Each row is followed by roughly how far along a hidden order it lies, from 0 to 30. A new part has a new order.
[-0.41 -0.02 -2.76  0.17  0.48 -1.64 -0.84  1.10 -0.45  0.93  1.23 -2.84
 -0.31  1.57 -0.70  1.09 -1.13 -0.13 -1.16  4.06  0.03  0.44  2.68  1.19
  0.88 -0.64 -0.12  0.17 -1.39 -0.70  1.37 -1.10 -0.69  2.68 -0.95 -0.29
 -0.66 -0.41 -1.08] : 5
[-0.46  0.01 -0.65  2.45  1.81 -0.83 -0.39  2.46 -0.08  1.14  1.12 -3.28
 -0.56 -0.90 -0.34 -1.14 -1.13 -0.09 -0.59  4.30  1.49 -0.70  1.53  0.58
  1.11 -1.02 -1.03  0.09 -0.39 -0.58  0.48  0.89 -3.15  2.47 -0.29  2.20
  0.72  0.49 -0.46] : 10
[ 0.46 -0.17 -0.56  5.41  1.05 -0.62 -0.09  3.29 -0.04  0.45  0.09 -3.51
 -0.59 -0.45 -0.12 -1.75 -1.54  0.09 -0.29  5.31  1.34  0.62  2.82  0.04
  0.97  1.20 -1.01 -0.14 -0.58 -0.68  0.45  1.07 -3.43  1.67  0.12  1.97
  0.92  0.49 -0.44] : 5
[ 0.39  0.00 -2.58  0.53  1.30 -1.65  0.81  3.83 -0.46  1.24  0.80 -0.99
 -0.10 -0.53 -0.56 -0.63 -0.47  0.32 -0.94  3.93  1.19  2.00  2.65  0.44
  0.43  2.63  0.02  0.18 -0.04  0.56  1.95 -0.18 -2.84  2.60 -0.65 -0.37
 -0.74 -0.39 -0.43] : 0
[-1.27  0.15 -1.77  0.12  1.94 -1.71 -1.44 -0.55 -0.33  1.95  3.99 -2.90
 -0.48  1.36 -0.49  0.60 -1.99 -0.36 -1.29  4.54  0.39 -1.26  1.52  1.17
  1.32 -3.29 -0.49  0.15 -1.47 -0.61  0.31 -0.62 -1.15  3.13 -1.12  1.37
  0.23 -0.28 -1.00] : 3
[ 1.38 -0.36 -3.23  1.74 -2.00 -0.16  0.28  3.22 -0.40 -1.02 -2.24 -3.75
 -0.60 -0.82 -0.78  0.03 -0.42  0.41 -0.42  3.05  0.09  2.87  4.52  0.79
  0.61  3.96 -0.56 -0.03 -1.22 -0.84  2.28 -0.20 -1.88  0.47 -0.10 -1.03
 -1.46  0.23 -1.00] : 5
[ 0.32 -0.07 -1.37  6.95  1.96 -0.82 -0.90  0.13 -0.12  1.20  1.39 -3.43
 -0.14 -0.74 -0.26 -1.15 -1.93 -0.18 -0.34  4.68  0.67 -0.36  0.53  0.20
  1.07  0.70 -0.73  0.03 -0.84 -0.98 -0.65  1.23 -3.43  2.25 -0.97  1.46
  1.36  0.49 -0.98] : 15
[ 0.39  0.03 -2.56  3.31  0.47 -0.44 -0.56 -1.06 -0.50  0.44 -0.59 -3.59
  0.61 -0.07 -0.96  0.25 -0.46 -0.65 -0.03  3.37  0.44 -1.85 -0.34  1.18
  0.95  0.94 -0.80  0.32 -0.64 -1.17  1.17  0.28 -2.48  3.09 -1.37  1.08
 -0.12  0.62 -1.24] : 30
[-0.58 -0.18 -2.90  3.51 -0.18 -1.03 -1.75  2.17 -0.07  0.23  0.44 -4.55
 -0.48  1.45 -0.61  1.25 -1.86 -0.11 -0.88  4.18 -0.14  0.97  2.99  1.04
  0.96 -1.69 -0.61  0.10 -1.33 -1.14  0.16 -1.04 -0.60  2.79 -0.84 -0.08
  0.28 -0.16 -1.55] : 4
[-0.09  0.13  0.10  3.39  2.71 -1.58 -0.38  0.74 -0.18  2.01  1.85 -2.27
 -0.39  0.27  0.03 -1.44 -1.25 -0.06 -0.75  4.79  1.60 -0.58  1.31  0.29
  1.00 -0.71 -0.33  0.01 -0.58 -0.44  0.52  1.07 -3.47  2.45 -0.63  2.30
  0.95  0.02 -0.39] : 5
[ 0.74 -0.17 -3.21  0.05 -1.02 -0.47 -0.69  2.22 -0.26 -0.02 -1.87 -3.01
 -0.63 -1.46 -0.70  0.37 -0.80  0.52 -0.85  2.41  0.35  2.69  3.02  0.98
  0.93  1.26 -0.23  0.24 -0.73 -1.00  1.38  0.08 -1.94  1.24 -0.67 -1.88
 -0.91 -0.18 -0.77] : 2
[-0.36 -0.01 -0.16  1.22  0.93 -1.01 -0.39  3.73  0.01  0.70 -0.46 -3.60
 -0.67  0.58 -0.23 -0.68 -0.73  0.04 -0.71  3.94  1.61  0.40  2.60  0.69
  0.95 -1.58 -0.82  0.05 -0.25 -0.63  1.19  0.41 -2.33  2.03 -0.04  1.65
  0.35  0.09 -0.44] : 4
[ 0.13 -0.18 -0.50  6.69  1.18 -0.83 -0.86  1.86  0.01  0.73  1.27 -4.02
 -0.65  0.67 -0.04 -1.19 -1.78 -0.04 -0.47  5.64  0.55  0.47  2.54  0.10
  1.10  0.38 -0.78 -0.18 -1.20 -0.84 -0.09  0.76 -2.60  2.09 -0.37  1.90
  1.34  0.31 -0.83] : 2
[ 0.59 -0.21 -1.36  6.99  0.53 -0.73 -0.56  1.97 -0.11 -0.01  0.04 -4.03
 -0.31  0.84 -0.24 -0.86 -1.45 -0.09 -0.23  5.58  0.47  0.65  2.33  0.14
  0.74  1.69 -0.57 -0.11 -1.03 -0.90  0.37  0.60 -2.63  2.09 -0.65  0.99
  0.83  0.33 -1.01] : 10
[ 0.32 -0.07 -1.46  3.04  0.43 -0.77 -0.36  1.84 -0.22  0.46 -0.71 -3.50
 -0.25  0.05 -0.46 -0.61 -0.88 -0.06 -0.47  4.32  0.96  0.33  2.09  0.66
  0.87  0.62 -0.67  0.07 -0.65 -0.82  1.09  0.44 -2.56  2.12 -0.49  0.98
  0.13  0.25 -0.85] : 13
[-0.10  0.10 -0.29  4.80  3.11 -1.44  0.15  1.61 -0.25  1.93  2.12 -2.13
  0.09  0.19 -0.15 -1.76 -1.10 -0.26 -0.52  5.48  1.66 -0.98  0.60  0.00
  0.78  0.65 -0.56  0.04 -0.15 -0.03  0.43  1.05 -3.76  2.98 -0.64  2.65
  1.28  0.27 -0.34] : 13
[ 0.32 -0.04 -0.41  5.04  1.37 -1.22 -0.84 -1.28 -0.31  1.18  2.16 -2.96
 -0.57  1.87  0.01 -0.87 -1.67 -0.22 -0.50  4.74  0.28 -0.43  2.39  0.30
  1.06  0.63 -0.24 -0.20 -1.92 -0.99  0.70  0.50 -1.89  1.85 -0.56  1.99
  0.76  0.04 -0.94] : 5
[ 0.85 -0.16  0.41  9.99  2.27 -0.85 -0.37  0.99  0.04  1.03  1.32 -3.76
 -0.22  1.53  0.37 -2.60 -1.83 -0.23  0.09  6.98  1.00 -0.03  1.77 -0.69
  0.84  2.48 -0.59 -0.35 -1.07 -0.90 -0.33  1.63 -3.94  2.46 -0.27  3.12
  2.20  0.62 -0.67] : 10
[-0.55  0.08 -2.06  3.28  2.17 -1.94 -1.23 -0.22 -0.31  2.16  3.15 -2.26
 -0.21  1.54 -0.32  0.41 -1.90 -0.12 -1.21  4.40  0.22  0.14  1.09  0.52
  1.13 -1.11  0.22  0.15 -1.18 -0.33  0.01 -0.36 -2.07  3.36 -1.40  0.32
  0.48 -0.53 -1.17] : 1
